Below is a small trained network, with its code and all its weights. Each question gives an input and a class and asks what happens when units are switched off, that is, made to give their printed mean instead of their output.

import numpy as np


def w(rows, s, z=0):
    codes = np.array(rows[::2]) - 128.0
    scale = np.full(codes.shape[1], s)
    scale[-1] = z or s
    return codes * scale


def norm(h):
    return h / np.sqrt((h * h).mean(-1, keepdims=True) + 1e-5)


def f(y):
    return np.maximum(y, 0)


def log_softmax(a):
    a = a - a.max(-1, keepdims=True)
    return a - np.log(np.exp(a).sum(-1, keepdims=True))


def net(x, mask):
    res = np.array(x, float).reshape(1, 4) / 4 @ E
    u = 0
    for l in range(4):
        y = f(norm(res) @ A[l][:, :-1].T + A[l][:, -1])
        res = res + np.where(mask[u : u + 9], y, B[l][:, -1]) @ B[l][:, :-1]
        u += 9
    return log_softmax(norm(res)[-1] @ U[:, :-1].T + U[:, -1])


A, B = {}, {}
E = w([
[170,153,89,95,84],'x0',
[146,74,213,164,6],'x1',
[128,129,127,129,129],'x2',
[39,80,135,14,98],'x3',
],0.0012)
A[0] = w([
[113,230,124,69,170,102],'L0N1',
[63,54,195,71,144,37],'L0N2',
[199,98,167,105,14,145],'L0N3',
[171,166,55,133,170,140],'L0N4',
[147,164,122,49,219,61],'L0N5',
[73,4,252,183,215,110],'L0N6',
[218,192,107,52,5,58],'L0N7',
[141,83,223,192,86,255],'L0N8',
[65,228,144,51,138,15],'L0N9',
],0.0024,0.00058)
B[0] = w([
[113,103,135,181,133,187],'L0N1',
[177,174,114,92,142,209],'L0N2',
[102,93,136,157,201,236],'L0N3',
[94,29,68,109,129,191],'L0N4',
[79,137,113,140,154,195],'L0N5',
[65,221,54,183,43,230],'L0N6',
[2,176,74,206,112,202],'L0N7',
[129,96,80,101,207,250],'L0N8',
[156,146,144,172,162,178],'L0N9',
],0.0026,0.002)
A[1] = w([
[142,70,105,188,39,223],'L1N1',
[142,142,149,16,129,104],'L1N2',
[132,129,127,109,192,190],'L1N3',
[146,93,79,76,109,93],'L1N4',
[131,142,186,3,166,144],'L1N5',
[91,70,228,209,60,89],'L1N6',
[117,135,191,150,55,101],'L1N7',
[175,95,213,123,50,3],'L1N8',
[65,114,122,200,241,100],'L1N9',
],0.0025,0.00051)
B[1] = w([
[104,70,139,131,166,192],'L1N1',
[159,162,207,147,90,147],'L1N2',
[119,63,95,193,103,165],'L1N3',
[69,177,156,163,161,143],'L1N4',
[183,174,191,173,68,155],'L1N5',
[111,139,88,104,215,190],'L1N6',
[19,121,100,163,197,151],'L1N7',
[105,3,137,117,219,136],'L1N8',
[153,146,145,113,93,254],'L1N9',
],0.0025)
A[2] = w([
[146,105,177,157,151,136],'L2N1',
[122,128,48,98,173,140],'L2N2',
[255,139,118,143,172,210],'L2N3',
[124,129,155,70,119,172],'L2N4',
[84,114,119,178,168,155],'L2N5',
[73,152,124,106,119,254],'L2N6',
[116,203,109,124,120,79],'L2N7',
[132,103,130,121,167,77],'L2N8',
[108,186,141,148,75,127],'L2N9',
],0.0043,0.001)
B[2] = w([
[56,152,131,36,131,150],'L2N1',
[138,141,189,109,100,217],'L2N2',
[72,131,251,90,73,177],'L2N3',
[156,189,218,197,119,146],'L2N4',
[135,60,115,45,94,255],'L2N5',
[192,119,158,203,122,222],'L2N6',
[152,79,93,168,126,164],'L2N7',
[200,112,122,114,145,146],'L2N8',
[234,84,37,56,157,160],'L2N9',
],0.0025,0.0034)
A[3] = w([
[149,208,75,5,218,144],'L3N1',
[117,96,252,135,121,183],'L3N2',
[80,157,21,220,70,116],'L3N3',
[100,157,168,162,184,166],'L3N4',
[47,126,62,188,162,124],'L3N5',
[123,19,144,26,130,186],'L3N6',
[39,143,142,77,48,255],'L3N7',
[111,196,243,86,109,196],'L3N8',
[240,97,145,162,106,132],'L3N9',
],0.0026,0.0011)
B[3] = w([
[81,9,172,155,139,170],'L3N1',
[180,216,100,111,208,219],'L3N2',
[55,223,91,99,37,190],'L3N3',
[106,173,162,127,4,161],'L3N4',
[147,173,91,48,50,192],'L3N5',
[243,126,95,65,114,252],'L3N6',
[146,247,96,232,182,205],'L3N7',
[215,95,190,205,102,180],'L3N8',
[174,189,242,166,147,168],'L3N9',
],0.0021,0.0026)
U = w([
[165,184,236,187,167,113],'0',
[111,2,104,52,216,69],'1',
[190,150,95,95,105,254],'2',
[13,190,71,134,77,33],'3',
],0.0084,0.0019)

Each question gives the input, the list of numbers given to net, and the class t.
The units are the neurons (one row each of A and B). Each row of codes is followed by its name. A weight is (code - 128) times the scale printed after its matrix; where a second scale follows, it is the last column's (A, B and U).
mask holds one flag per neuron, layer by layer. A switched-off neuron (its flag False) gives its mean, the last column of its row in B, instead of its output. The means were averaged over made-up inputs and are rounded, as every weight is.
A unit's drop is (log p(t) with every unit on - log p(t) with that unit switched off) / (log p(t) with every unit on - log p(t) with every unit switched off).
The circuit of an input: a set's keep is (log p(t) with only the set's units on - log p(t) with every unit switched off) / (log p(t) with every unit on - log p(t) with every unit switched off). Starting from the 12 units with the biggest drops (on a tie, the unit counted first), units are removed one at a time, each time the one whose removal leaves the highest keep (on an exact tie, the one counted first), for as long as the keep stays at least 0.8.
circuit, biggest first: the units of the circuit, biggest drop first
most important unit: the unit with the biggest drop
top k neurons: the k neurons with the biggest drops, biggest first
top k neurons in layer l: the k neurons of layer l with the biggest drops, biggest first
input [-5,-1,-3,3], class 3: most important unit -> L0N6
input [7,5,2,-2], class 3: top 2 neurons -> [L0N7 L2N9]
input [6,-1,0,-3], class 3: top 2 neurons in layer 0 -> [L0N7 L0N4]
input [1,-4,-2,0], class 1: top 3 neurons -> [L0N6 L0N4 L0N7]
input [6,-7,-4,-2], class 1: top 3 neurons -> [L0N6 L3N1 L0N7]
input [0,-6,-5,-5], class 1: circuit, biggest first -> [L0N4 L0N6 L3N1]
input [5,6,-4,1], class 1: top 2 neurons in layer 0 -> [L0N6 L0N3]
input [-8,5,-1,5], class 3: top 2 neurons in layer 2 -> [L2N3 L2N2]
input [-8,4,-8,8], class 0: top 2 neurons -> [L0N2 L0N7]
input [8,5,0,-2], class 3: circuit, biggest first -> [L0N7 L3N3]
input [5,6,6,-5], class 1: top 4 neurons -> [L1N1 L0N6 L2N5 L1N6]
input [1,8,2,8], class 0: top 3 neurons -> [L2N4 L0N2 L3N7]
input [6,-1,-5,7], class 0: top 2 neurons -> [L0N6 L2N4]
input [-8,0,-8,-3], class 2: top 2 neurons -> [L2N9 L0N7]
input [-7,0,-4,0], class 3: circuit, biggest first -> [L0N6]
input [-7,0,2,-6], class 3: top 4 neurons -> [L0N6 L2N2 L2N6 L0N2]
input [-6,-5,-4,-5], class 3: top 4 neurons in layer 0 -> [L0N8 L0N5 L0N3 L0N2]
input [-7,0,7,0], class 2: top 2 neurons -> [L2N9 L0N7]
input [-6,-4,8,3], class 2: top 3 neurons -> [L0N7 L3N5 L1N6]
input [7,4,3,2], class 3: circuit, biggest first -> [L0N7]
input [-8,5,7,3], class 3: top 2 neurons -> [L0N6 L1N7]
input [-8,-1,7,0], class 3: top 3 neurons -> [L0N6 L3N3 L3N6]
input [3,-8,1,-5], class 1: top 2 neurons -> [L0N6 L0N4]
input [-3,3,5,-3], class 2: top 2 neurons in layer 2 -> [L2N6 L2N5]
input [5,-8,8,8], class 0: top 2 neurons in layer 2 -> [L2N2 L2N4]
input [8,-1,-2,8], class 0: top 3 neurons in layer 2 -> [L2N4 L2N5 L2N6]
input [-2,6,-3,7], class 0: most important unit -> L0N2
input [5,1,-5,7], class 0: top 2 neurons in layer 2 -> [L2N4 L2N5]
